Here is a tiny trained network, its code and every weight. The questions are about switching its units off for an input and a target symbol, where a switched-off unit gives its printed mean instead of its output.

import numpy as np


def w(rows, s, z=0):
    codes = np.array(rows[::2]) - 128.0
    scale = np.full(codes.shape[1], s)
    scale[-1] = z or s
    return codes * scale


def norm(h):
    return h / np.sqrt((h * h).mean(-1, keepdims=True) + 1e-5)


def f(y):
    return np.maximum(y, 0)


def softmax(a):
    e = np.exp(a - a.max(-1, keepdims=True))
    return e / e.sum(-1, keepdims=True)


def log_softmax(a):
    a = a - a.max(-1, keepdims=True)
    return a - np.log(np.exp(a).sum(-1, keepdims=True))


def net(x, mask):
    ids = ['αβγδηθλμξπστφψω'.index(c) for c in x.split()]
    T = len(ids)
    res = E[ids] + P[:T]
    q, k, v = (norm(res) @ M[0].T for M in (Q, K, V))
    z = softmax(np.where(np.tri(T) > 0, q @ k.T / 3**0.5, -1e9)) @ v
    res = res + np.where(mask[0], z, O[0][:, -1]) @ O[0][:, :-1]
    y = f(norm(res) @ A[0][:, :-1].T + A[0][:, -1])
    res = res + np.where(mask[1:13], y, B[0][:, -1]) @ B[0][:, :-1]
    return log_softmax(norm(res)[-1] @ U[:, :-1].T + U[:, -1])


Q, K, V, O, A, B = {}, {}, {}, {}, {}, {}
E = w([
[103,124,113,161,122,78,84,103,120,173,98,125],'α',
[121,141,151,138,127,131,177,120,146,130,9,146],'β',
[106,143,108,132,56,135,63,127,167,123,103,121],'γ',
[99,174,35,115,110,102,145,151,85,86,127,124],'δ',
[191,162,91,77,181,109,204,121,126,170,147,100],'η',
[81,118,92,103,129,140,96,186,116,147,82,108],'θ',
[89,41,129,112,184,98,145,98,138,190,222,67],'λ',
[170,170,106,138,129,111,88,91,159,85,89,96],'μ',
[181,160,124,161,85,127,94,170,115,125,117,101],'ξ',
[67,149,98,78,98,105,118,131,195,149,85,102],'π',
[124,147,117,193,142,95,140,164,143,97,74,133],'σ',
[136,128,153,130,88,170,102,161,125,142,77,130],'τ',
[88,100,135,143,132,160,103,125,131,74,64,96],'φ',
[195,123,92,156,113,112,97,175,134,129,151,130],'ψ',
[132,135,146,85,76,110,125,182,166,25,149,105],'ω',
],0.016)
P = w([
[63,243,87,54,102,188,237,75,44,166,244,162],'0',
[125,135,68,123,183,52,64,169,184,125,144,24],'1',
[152,102,77,99,162,41,83,172,165,127,100,72],'2',
[135,86,81,78,128,43,86,158,160,155,55,105],'3',
[155,75,105,67,106,43,91,157,151,175,31,127],'4',
[134,48,115,55,85,37,102,156,137,195,13,148],'5',
[158,45,115,45,89,24,96,163,137,186,8,143],'6',
[130,28,112,58,93,4,81,141,152,174,2,130],'7',
],0.005)
Q[0] = w([
[172,121,120,210,117,176,114,153,180,143,98,119],'H1',
[125,68,127,44,103,3,118,153,114,135,85,83],'H1',
[151,107,135,183,149,169,99,111,120,101,161,143],'H1',
],0.0081)
K[0] = w([
[112,91,103,37,68,4,162,110,39,60,178,146],'H1',
[80,171,115,45,73,236,242,84,42,102,206,253],'H1',
[109,141,142,159,163,48,126,187,153,181,45,79],'H1',
],0.0053)
V[0] = w([
[254,155,100,162,157,107,155,164,139,134,122,152],'H1',
[101,140,140,171,104,162,124,175,124,113,47,184],'H1',
[154,150,131,107,83,135,102,145,143,34,145,104],'H1',
],0.0087)
O[0] = w([
[70,117,148,121,83,65,194,83,75,135,132,40,46],'H1',
[128,254,178,98,209,127,143,191,107,140,149,108,230],'H1',
[106,101,166,68,141,84,106,93,34,79,159,218,254],'H1',
],0.0096,0.00076)
A[0] = w([
[108,174,215,115,79,66,150,115,46,151,144,94,127],'N1',
[98,212,205,154,194,215,149,161,217,135,119,132,78],'N2',
[101,218,236,110,189,99,113,193,97,170,155,92,82],'N3',
[152,163,39,164,76,82,90,147,83,211,198,155,120],'N4',
[173,115,111,131,195,180,91,112,171,112,148,247,1],'N5',
[134,88,125,130,169,93,76,157,167,67,234,61,132],'N6',
[134,162,117,175,84,132,161,164,197,182,121,2,79],'N7',
[190,115,155,60,192,95,96,136,54,74,97,85,125],'N8',
[138,104,88,206,142,219,129,145,144,56,101,53,207],'N9',
[148,77,53,165,26,117,179,136,181,145,74,28,100],'N10',
[62,21,101,101,63,67,174,43,78,110,126,120,27],'N11',
[122,180,73,163,32,106,39,178,102,62,5,116,66],'N12',
],0.0076,0.006)
B[0] = w([
[185,176,173,102,104,131,50,70,185,118,98,68,237],'N1',
[100,52,134,122,205,59,118,112,130,66,85,17,203],'N2',
[116,32,97,198,43,199,117,180,91,130,173,182,255],'N3',
[138,102,79,65,110,44,144,128,94,96,55,89,168],'N4',
[94,94,188,161,12,143,185,96,201,124,177,45,178],'N5',
[136,155,68,106,59,196,193,114,64,106,86,150,160],'N6',
[202,133,162,194,144,82,151,48,162,146,171,204,209],'N7',
[75,182,180,99,142,129,117,113,94,186,102,236,209],'N8',
[79,175,163,70,143,67,72,46,93,142,196,205,202],'N9',
[101,84,214,45,182,134,127,202,72,183,111,194,233],'N10',
[200,155,82,207,205,223,143,182,194,81,131,158,225],'N11',
[75,167,98,120,70,144,255,133,147,218,116,130,228],'N12',
],0.0072,0.0082)
U = w([
[130,79,109,184,123,86,18,115,138,171,59,149,253],'α',
[155,59,152,94,154,119,178,106,105,61,57,27,99],'β',
[86,106,42,157,28,162,141,79,199,105,155,82,70],'γ',
[40,169,5,58,118,115,214,119,64,151,91,134,57],'δ',
[150,134,144,48,194,92,183,130,137,203,138,152,145],'η',
[58,141,69,102,184,175,84,226,53,147,135,88,95],'θ',
[108,19,125,152,127,161,198,113,111,168,177,141,163],'λ',
[155,255,107,113,165,168,80,42,121,87,117,96,77],'μ',
[113,175,190,133,58,82,155,118,20,155,149,58,178],'ξ',
[96,148,62,79,157,85,107,155,214,104,137,16,83],'π',
[118,149,119,252,167,98,174,157,155,76,176,107,114],'σ',
[171,121,212,158,159,237,30,182,161,116,165,122,7],'τ',
[58,71,183,88,169,109,66,65,59,34,164,152,94],'φ',
[234,130,14,199,103,187,107,128,106,78,128,164,85],'ψ',
[81,129,176,50,69,117,155,167,131,70,130,183,150],'ω',
],0.0093,0.0054)

Each question gives the input, a string of symbols that net reads in full, and the target symbol t.
The units are the heads (3 rows each of Q, K, V and O) and the neurons (one row each of A and B). Each row of codes is followed by its name. A weight is (code - 128) times the scale printed after its matrix; where a second scale follows, it is the last column's (O, A, B and U).
mask holds one flag per unit, heads first, then neurons. A switched-off unit (its flag False) gives its mean, the last column of its rows in O or B, instead of its output. The means were averaged over made-up inputs and are rounded, as every weight is.
A unit's drop is (log p(t) with every unit on - log p(t) with that unit switched off) / (log p(t) with every unit on - log p(t) with every unit switched off).
The circuit of an input: a set's keep is (log p(t) with only the set's units on - log p(t) with every unit switched off) / (log p(t) with every unit on - log p(t) with every unit switched off). Starting from the 12 units with the biggest drops (on a tie, the unit counted first), units are removed one at a time, each time the one whose removal leaves the highest keep (on an exact tie, the one counted first), for as long as the keep stays at least 0.8.
circuit, biggest first: the units of the circuit, biggest drop first
unit that matters most: the unit with the biggest drop
top k neurons: the k neurons with the biggest drops, biggest first
input α α σ σ τ α σ ψ, target η: top 3 neurons	N10; N3; N9
input α σ μ β π, target η: unit that matters most	N10
input η σ γ, target λ: circuit, biggest first	H1; N10
input σ ω φ α μ η, target ξ: circuit, biggest first	H1; N11
input ψ θ β, target β: circuit, biggest first	H1; N11; N3
input α σ τ ξ μ τ σ λ, target η: top 2 neurons	N3; N10
input π θ ψ, target γ: circuit, biggest first	H1; N5; N10; N11
input φ ω μ ξ, target ω: circuit, biggest first	H1; N11; N5; N1
input μ μ α τ σ, target ψ: top 2 neurons	N11; N10
input α δ ω σ ψ ξ ψ, target η: top 2 neurons	N3; N10
input θ α σ σ, target π: top 2 neurons	N2; N3
input ψ σ φ θ, target β: circuit, biggest first	H1; N3; N11
input σ α α σ μ, target ξ: top 2 neurons	N11; N3
input τ ψ α σ, target θ: circuit, biggest first	H1; N7
input α ω π σ τ γ ω, target η: circuit, biggest first	H1; N3; N10; N12
input δ σ σ ψ μ σ σ σ, target δ: unit that matters most	N12
input μ η μ α, target ψ: circuit, biggest first	H1; N11
input σ ψ σ σ, target σ: circuit, biggest first	H1; N10
input σ α π ψ θ α γ, target ξ: top 2 neurons	N11; N12
input ψ ψ σ, target β: unit that matters most	H1
input σ η α σ δ, target ξ: top 2 neurons	N1; N11
